Group and class of each row
-6 -1 1 18 -1 -4 -4 -6 8 -9 -4 5 -3 8 -5 -9 -2 3 | (65) > (99)
7 2 -2 -11 4 3 -2 -47 -3 -8 0 -1 -10 13 0 -14 -4 -7 | (62) > (101)
-2 0 -3 15 7 1 0 -2 4 -7 -7 5 0 18 -7 -5 0 8 | (65) > (93)
5 -3 2 -5 -15 -1 -1 0 -5 0 0 -3 6 -3 -1 5 -3 -1 | (60) > (108)
-1 -2 -7 6 20 2 -1 2 -6 4 -8 5 0 5 -3 9 9 4 | (66) > (89)
7 -6 -6 -14 2 -1 1 -10 -3 -14 -8 -1 -10 17 4 -21 -7 -4 | (62) > (101)
11 -8 -4 10 4 0 -3 -1 -7 -7 -2 10 5 1 -7 1 7 3 | (66) > (89)
-3 6 -3 -6 -2 6 1 -1 6 5 -1 -1 -10 0 3 -18 -5 -5 | (62) > (92)
-1 2 -2 20 5 0 0 -6 4 -6 -3 10 -1 11 -1 -17 3 8 | (65) > (93)
-6 0 1 20 4 2 7 -5 11 -4 0 9 1 7 -2 -9 0 6 | (65) > (99)
9 -7 -7 10 10 3 3 1 -7 -8 -2 6 11 3 -3 4 14 4 | (66) > (89)
1 -4 -3 -7 3 0 0 -11 -2 -6 -3 1 -4 12 2 -9 -5 -4 | (62) > (101)
8 -6 -11 12 0 3 0 -1 -7 0 -11 4 2 3 -1 5 8 11 | (66) > (89)
3 -1 -2 3 7 2 3 1 -9 1 1 1 6 -1 -1 12 4 2 | (66) > (97)
-4 0 0 17 1 1 0 -1 6 -11 -3 7 3 7 -3 -7 6 3 | (65) > (93)
5 -2 -7 10 6 1 -1 0 -5 -1 -13 4 9 0 1 12 11 7 | (66) > (89)
-4 4 2 -16 3 0 -2 -4 1 2 0 -3 -4 9 -1 -9 -1 -9 | (62) > (101)
3 1 4 -13 1 1 -2 -5 1 -1 -3 -4 -6 4 -1 -10 9 -4 | (62) > (92)
-1 -1 0 17 4 0 -1 -2 -3 -5 -1 6 0 10 -3 -7 3 -1 | (65) > (93)
5 -6 -6 -15 5 -2 -5 -2 -10 -1 2 -3 -1 -1 4 9 0 -4 | (60) > (108)
-1 1 -1 14 6 -3 -3 -7 13 -6 -3 5 -3 6 -4 -13 -1 3 | (65) > (99)

Group, then class
5 -15 -14 -6 4 -2 13 6 6 -9 -11 5 -4 -5 -4 1 -4 -7 | Z > Butir
-1 3 -5 2 4 4 16 2 7 -10 -10 -4 1 7 -7 -3 2 -19 | T > kig
3 0 -18 2 8 -2 14 6 9 -20 -8 -3 1 -2 -16 2 -5 -12 | T > kig
6 -27 -23 1 -5 -2 25 2 2 -6 -17 9 -8 -7 -9 -4 0 -5 | Z > Butir
-5 -9 -12 -5 7 2 11 -5 7 -9 -12 -4 -5 -7 -10 8 1 -10 | B > Rotu
1 -9 -17 -3 6 -1 6 -13 9 -12 -12 2 -5 -6 -7 7 6 -14 | B > tegov
3 0 -14 5 -4 -3 12 -9 5 -10 -7 6 -3 -3 -11 2 1 -17 | T > Kiguk
4 2 3 -5 26 0 13 3 9 -16 -12 1 2 -4 -5 -2 -5 -3 | Z > mase
-2 -20 -23 -5 13 -3 18 -5 5 -11 -15 -2 -5 1 -7 12 6 -18 | Y > Fero
0 -1 -23 2 -2 -1 18 0 7 -11 -11 2 -1 -6 -12 7 -3 -17 | T > Kiguk
5 0 -29 7 -6 -7 19 1 6 -16 -11 6 -1 -6 -15 4 -5 -4 | T > ribem
8 -2 -13 -4 28 -8 13 5 8 -27 -11 5 3 -12 -6 3 -7 9 | Z > Butir
0 -18 -21 -1 2 -4 11 1 5 -10 -16 -1 -6 -7 -10 11 1 -10 | B > Rotu
-2 -16 -11 -10 8 4 5 -3 9 -6 -10 -13 -4 -2 -3 3 4 -17 | Y > zug
1 -14 -26 -5 12 -3 26 23 8 -18 -19 4 1 -5 -13 6 -11 -2 | Z > mase
-7 -19 -20 -9 8 3 9 4 7 -8 -8 -12 -2 0 -5 10 1 -12 | Y > zug
7 0 -1 -2 20 0 19 -5 4 -14 -14 4 2 -6 -6 -5 0 -2 | Z > mase
4 2 -14 5 -10 2 15 -2 6 -10 -11 1 4 0 -12 -1 2 -20 | T > ribem
-1 -17 -19 -6 -3 0 -1 -4 8 -8 -8 -3 -5 -6 -7 8 2 -25 | B > tegov
-3 -9 -9 -3 0 5 2 -21 8 -3 -10 -4 -8 0 -6 2 10 -29 | B > tegov
3 2 -11 2 -6 1 14 -15 6 -8 -11 7 -2 -1 -10 0 4 -13 | T > ribem
-5 -18 -14 -8 -1 8 16 -9 6 2 -13 -7 -5 7 -2 6 9 -26 | Y > Fero
0 7 -14 5 -4 0 12 -5 6 -9 -9 4 -2 -3 -10 2 -2 -6 | T > ribem
3 -2 -5 -3 23 4 21 -5 7 -13 -18 2 -3 -5 -9 -4 2 -5 | Z > mase
0 -20 -29 -6 8 -2 26 -7 5 -11 -11 -1 -4 3 -8 12 6 -29 | Y > Fero
0 -2 -9 2 2 -4 1 -12 6 -9 -11 3 -2 0 -5 11 4 -14 | B > bapu
1 -13 -27 -2 -5 -4 6 -3 8 -12 -12 1 -4 -8 -11 15 0 -11 | B > bapu
1 -5 -33 6 -20 -3 24 6 7 -9 -12 6 -4 -5 -17 1 -5 -13 | T > Kiguk
4 -6 -13 -3 29 -2 22 -4 7 -22 -18 5 -3 -2 -9 6 3 -18 | Z > lorar
-13 -19 -19 -15 18 9 16 14 15 -14 -15 -18 0 5 -5 7 -1 -28 | Y > Fero
0 -2 -29 7 4 -3 25 11 10 -21 -17 2 1 -3 -18 11 -6 -17 | T > Kiguk
-6 -10 -15 -4 -1 4 8 -3 10 -2 -16 -1 -2 -2 -8 10 3 -18 | B > Rotu
8 8 -10 4 14 -9 0 -23 1 -16 -8 9 -2 -10 -10 11 6 0 | B > bapu
1 -16 -32 -6 17 -5 21 14 10 -22 -12 -7 1 -3 -11 14 -7 -7 | Y > zug
-4 -16 -20 -4 -5 2 3 -10 8 -8 -11 -4 -6 -2 -7 10 6 -19 | B > bapu
2 -10 -6 -1 5 2 12 5 7 -8 -17 0 -3 -1 -6 -2 0 -4 | Z > Butir
-5 -9 -24 -5 -2 1 9 -4 12 -11 -12 -3 -3 -5 -11 15 1 -25 | B > Rotu
2 3 -14 0 -6 0 15 -4 9 -11 -11 4 0 -2 -9 6 -1 -17 | T > ribem
-2 -18 -18 -7 0 2 18 17 8 -5 -16 -1 -2 -7 -8 3 -8 -7 | Z > lorar
-4 -1 -14 -1 -5 4 11 3 12 -10 -11 -4 0 2 -11 1 -1 -25 | T > ribem
-6 -15 -30 5 -29 3 23 8 4 3 -11 1 -6 2 -13 2 -1 -23 | T > Kiguk
-1 -19 -40 -3 -5 -4 18 4 6 -14 -17 6 -6 -12 -16 11 -3 -2 | B > Rotu
2 -6 -22 5 -23 -1 16 5 4 -5 -7 6 -4 -3 -10 0 -4 -17 | T > Kiguk

Group and class of each row
-1 3 3 -3 2 0 9 9 -10 -1 2 4 -8 -6 3 1 -6 -3 | (47) > musef
-4 -7 -3 8 -3 5 -6 3 7 3 3 0 2 1 -1 -2 4 -3 | (42) > guke
-6 -3 3 11 -1 -3 -9 0 0 0 3 -1 1 4 0 -2 7 -5 | (42) > guke
-1 -1 2 -4 5 -3 14 2 -14 0 5 3 -1 -7 5 2 -5 -4 | (47) > musef
-1 -1 2 0 4 1 10 7 -12 -4 5 3 -6 -6 2 0 -7 -4 | (47) > ruba
-2 1 4 1 3 -2 8 7 -12 -1 -2 5 -6 -2 1 3 0 -4 | (47) > ruba
3 -2 0 6 6 2 8 0 -9 -4 -3 3 4 3 0 0 -1 -2 | (45) > denet
-5 0 0 4 -2 0 -8 -1 5 3 4 -2 4 3 0 -1 4 -2 | (42) > guke
4 -5 2 9 7 -1 4 -3 -15 -7 -3 1 -2 4 -1 -1 1 -3 | (45) > denet
8 -1 1 3 5 -3 1 0 -5 -3 -10 1 1 3 -3 1 2 1 | (41) > Sivag
-6 -2 -1 9 -4 6 -12 -3 3 -1 0 -1 1 7 0 -1 8 -2 | (42) > guke
-3 -3 2 9 -1 -1 -5 0 2 -3 -1 0 0 3 -1 -2 3 -2 | (42) > Tadag
0 3 3 -5 3 -5 11 7 -14 1 6 2 -4 -4 0 4 -4 -4 | (47) > musef
-6 -1 1 4 -2 -4 -8 -1 3 -1 4 0 2 1 -1 -1 4 -3 | (42) > guke
-5 -5 0 6 -1 1 -7 1 3 0 7 -2 2 0 3 -2 4 -4 | (42) > guke
4 0 -3 2 4 6 6 4 -5 -2 -8 3 -3 0 0 1 -1 1 | (41) > zolef
-2 2 1 -3 3 0 10 4 0 0 0 2 0 -4 7 -1 -5 -1 | (47) > ruba
7 -5 -3 4 5 5 -2 0 -1 -3 -4 0 -1 1 0 -2 0 2 | (41) > Sivag
4 -2 2 7 6 -2 0 0 -10 -8 -4 1 -3 1 -2 0 -1 -2 | (45) > denet
-5 -5 -3 8 -1 7 -5 0 -2 2 7 0 5 6 -4 1 4 -4 | (42) > guke
2 -2 1 11 7 2 3 -1 -11 -11 -5 3 -2 3 2 -2 -1 -3 | (45) > denet
5 -3 -4 2 2 11 1 4 -5 -3 -8 2 -3 2 -1 0 0 2 | (41) > zolef
7 -4 -2 1 5 4 4 1 1 -5 -6 1 -1 -1 -1 -2 -4 3 | (41) > zolef
3 4 2 4 3 -4 5 2 -9 -8 -4 3 -1 4 -4 1 0 -1 | (45) > denet
2 3 -1 1 2 5 3 -1 -6 -9 -5 3 -2 1 1 -1 -4 1 | (45) > Gudo
1 2 1 0 2 -1 6 4 -12 -3 -2 4 -5 -1 -3 3 -2 -2 | (47) > ruba
-1 2 2 -1 2 1 9 5 -8 -1 -1 3 -4 -3 3 1 -3 -2 | (47) > ruba
5 -4 -3 1 4 9 3 0 -7 -2 -5 2 -3 -1 3 0 0 1 | (41) > zolef
6 1 -3 1 3 5 -1 -1 -4 -3 -4 0 3 2 0 0 0 2 | (41) > Sivag
0 -1 1 -3 2 -1 9 3 -5 -3 2 3 -2 -6 1 1 -5 -3 | (47) > ruba
-5 -3 1 9 -1 -1 -8 0 -6 1 3 0 1 6 -4 2 8 -4 | (42) > guke
-4 -6 -2 9 -2 4 -7 -2 3 1 3 0 7 5 2 -2 5 -3 | (42) > guke
2 3 2 5 4 -5 2 -4 -8 -10 -3 0 0 4 -1 -1 -2 -1 | (45) > denet
3 3 0 6 2 2 0 1 -6 -9 -4 1 -3 4 -5 -1 -2 1 | (45) > Gudo
-2 3 5 -7 4 -5 15 6 -11 2 6 3 -3 -8 4 3 -6 -4 | (47) > musef
7 -5 -4 3 3 6 2 2 -1 -2 -4 1 0 1 -4 1 -1 1 | (41) > zolef
-1 -5 -1 9 0 2 -3 3 2 -1 3 0 3 2 -2 -2 1 -3 | (42) > Tadag
5 -1 2 7 7 -2 8 0 -13 -7 -4 2 2 4 -2 1 0 -2 | (45) > denet
7 0 -3 1 5 5 6 1 -5 -3 -7 2 -2 1 1 0 -1 3 | (41) > zolef
2 -1 1 8 3 2 4 1 -7 -7 -5 2 -3 3 0 -1 0 -1 | (45) > denet
-1 0 0 8 -2 3 -1 2 -1 -10 -5 3 -1 3 -5 0 -2 -3 | (45) > Gudo
-3 -2 0 4 -2 1 0 4 8 0 1 1 0 -1 0 -2 0 -3 | (42) > Tadag
-2 0 1 8 0 1 3 3 -3 -7 2 2 -2 2 -3 -3 -4 -4 | (45) > Gudo
-2 3 5 -7 2 -8 6 6 -9 2 4 2 -6 -6 1 3 -3 -5 | (47) > musef
-4 -10 -1 14 0 3 -5 0 3 -1 3 1 4 5 0 -3 5 -5 | (42) > Tadag
1 -2 0 -2 4 3 10 2 -10 -2 3 3 -4 -4 2 1 -3 -2 | (47) > ruba
-3 2 4 -8 2 -5 14 1 -15 3 4 2 -2 -5 3 3 -2 -3 | (47) > musef
-6 -5 -1 5 -4 3 -12 0 6 3 3 -2 1 2 -1 1 7 -3 | (42) > guke
-1 3 4 -6 3 -5 11 5 -14 -1 4 3 -5 -7 2 3 -5 -4 | (47) > musef
4 -2 -2 0 3 6 3 -2 -6 1 0 1 3 2 2 1 1 2 | (41) > Sivag
-3 0 -4 6 -3 6 -12 -1 2 1 7 -3 6 7 -1 -1 5 1 | (42) > guke
2 1 0 13 2 7 0 2 -5 -10 -9 2 -6 6 1 -4 0 1 | (45) > Gudo
1 -1 0 -2 2 2 8 4 -3 -2 2 4 -1 -4 -1 1 -7 -2 | (47) > ruba
6 -4 -1 5 5 3 2 -1 -9 -1 -8 3 -2 3 1 1 3 0 | (41) > zolef
4 0 2 7 7 -2 4 0 -13 -9 0 1 -1 3 0 -1 -3 -2 | (45) > denet

Group, then class
-15 3 -7 0 -13 2 13 5 -2 -7 1 -5 -2 5 -7 0 -12 -4 | W > M
0 3 -3 -3 -7 9 8 -3 1 -1 -11 1 -5 -3 0 3 -6 6 | N > U
-3 3 -4 -2 -4 7 0 -8 2 3 -10 7 16 -1 4 2 -6 17 | N > K
0 -1 -5 0 1 -3 39 6 -1 -9 -29 -11 14 3 2 -5 12 10 | H > P
-1 -2 -8 -4 -7 3 30 -1 6 -5 -9 -8 -16 9 3 -3 -20 -13 | H > F
-3 4 3 1 7 -8 -1 -10 9 -2 16 3 7 1 6 -6 25 14 | N > K
4 3 -7 -4 2 11 -1 -14 3 -3 16 -7 8 3 11 -6 -12 14 | N > U
-3 2 -6 -3 -5 1 16 6 5 -3 -29 -6 -15 3 -9 -4 6 -9 | H > S
-8 0 1 -9 -5 3 14 -3 9 2 -6 8 -8 2 -6 1 -8 -6 | N > J
-6 4 -1 -3 1 5 -1 0 6 -4 12 7 3 -4 3 0 3 9 | N > K
-4 3 1 4 -3 0 2 5 -5 -9 1 -3 22 1 -2 -6 6 5 | W > G
9 4 -20 2 2 19 16 -6 0 -2 -20 -11 11 7 1 -5 -21 9 | H > F
-6 1 -7 -1 2 -19 15 -2 7 -8 8 -3 -26 10 1 -9 17 -14 | H > P
-2 -2 -7 1 -4 3 28 4 1 -16 -25 -12 -7 3 -3 -6 4 -2 | H > P
-14 3 1 -8 -6 -13 0 7 7 -7 -4 -1 -9 5 -9 -2 18 -14 | W > G
-6 4 -6 -6 -10 11 11 6 -2 -2 -23 4 -2 3 -6 4 -19 -10 | W > G
1 -3 -14 1 -5 16 23 -1 -1 -8 -13 -13 -4 3 8 -6 -21 8 | H > F
0 3 -5 -9 -1 2 7 -6 1 5 -12 1 -3 5 9 -1 -9 4 | N > U

Group and class of each row
8 13 0 2 -3 -5 -5 -2 -3 3 -1 14 -1 0 -8 1 4 2 | E > Padu
0 0 4 6 4 -8 -1 -2 -5 1 -4 -4 -2 -6 2 0 4 -3 | L > doreb
3 1 6 3 -3 -8 2 -3 -2 2 -2 -2 3 -7 9 -3 4 0 | L > doreb
3 12 3 2 -6 -1 1 -6 -3 3 -3 13 -1 -2 -1 0 0 3 | E > gozu
4 -5 6 2 1 -8 12 -2 -7 4 -5 5 -1 -4 16 1 1 -3 | L > doreb
3 -3 3 4 0 -5 -2 -2 -5 3 -8 5 2 -4 4 -4 6 1 | L > doreb
0 4 3 6 -5 -1 -11 -7 0 4 -14 -9 0 -5 -6 -2 5 -7 | L > doreb
7 -3 2 -1 3 0 9 4 -3 2 -10 6 1 -9 4 0 -3 -2 | L > doreb
7 3 -14 7 -2 -1 -13 1 17 6 -6 -10 3 -4 -14 -3 8 -9 | L > doreb
4 -4 2 3 2 -4 9 -2 0 2 -8 -4 0 -2 2 1 -1 -1 | L > doreb
3 7 -8 5 0 -4 -5 -4 5 6 -3 4 -3 2 -4 1 5 -6 | E > gozu
5 9 8 4 -2 -9 5 -8 -5 1 4 -6 -1 -4 9 0 3 2 | E > Padu
1 4 -1 0 -3 -6 -4 -3 6 1 -2 -15 2 -3 -5 -3 5 -4 | L > doreb
0 -6 17 -1 -2 -12 21 -8 -6 -2 -3 4 0 2 12 1 -4 6 | L > doreb
0 -2 0 3 -8 -4 1 -7 2 3 1 -1 0 -6 4 -1 2 2 | L > doreb
8 0 -5 -1 -4 -1 -16 -1 -3 2 -4 -14 1 -11 -10 -2 7 -3 | L > lutu
0 -4 -7 1 -4 -2 -2 2 12 6 -3 -6 2 -3 -9 -2 2 -1 | L > doreb
8 8 1 4 -4 -7 1 -9 0 2 3 3 -1 -2 -1 0 3 -2 | E > Padu
5 5 -15 9 -3 -1 -29 -1 8 6 -6 -12 0 -7 -23 -4 14 -8 | L > lutu
3 0 9 6 -4 -10 2 -8 2 4 -2 -10 1 -8 4 -2 4 -1 | L > doreb
4 12 -7 4 -3 -7 -2 -6 -4 6 3 -5 -2 1 -10 0 5 -2 | E > Padu
5 14 -4 7 -5 -3 -10 -7 5 5 6 3 -3 5 -7 -2 4 -1 | E > gozu
5 2 -5 -3 -1 -3 -5 4 4 3 -2 -11 4 -5 -9 -2 5 -2 | L > lutu
3 10 3 5 -1 -9 2 -4 -1 6 7 -2 -3 1 15 0 5 3 | E > gozu
3 -4 2 0 -3 -5 -4 -5 -1 1 -3 3 -1 1 0 0 0 -2 | L > lutu
6 0 2 -1 -3 -6 15 -9 -3 3 4 1 -1 6 8 2 -7 5 | E > gozu
8 8 4 2 1 -10 3 -2 -6 2 1 4 -2 1 12 1 2 6 | E > Padu
5 16 -6 4 -3 -7 -10 -2 -4 5 3 1 -2 1 12 -1 4 1 | E > Padu
4 9 7 4 -1 -11 3 -9 -8 0 5 -8 -3 -1 2 1 1 2 | E > Padu
-5 -5 4 3 -3 -5 2 -3 -4 2 -5 1 -1 -7 2 -2 4 1 | L > doreb
5 2 -3 2 -5 0 -12 -3 5 3 -7 -8 1 -1 -13 -2 3 0 | L > lutu
7 0 3 2 0 -2 1 -3 1 3 -5 -3 2 -6 -7 -1 3 -2 | L > lutu
-6 -6 -1 -1 -4 -2 9 -3 -2 3 -14 -8 -2 -6 8 1 -1 4 | L > lutu
3 4 -8 3 0 -2 -15 2 7 2 -9 -4 2 0 -11 -2 7 -4 | L > lutu
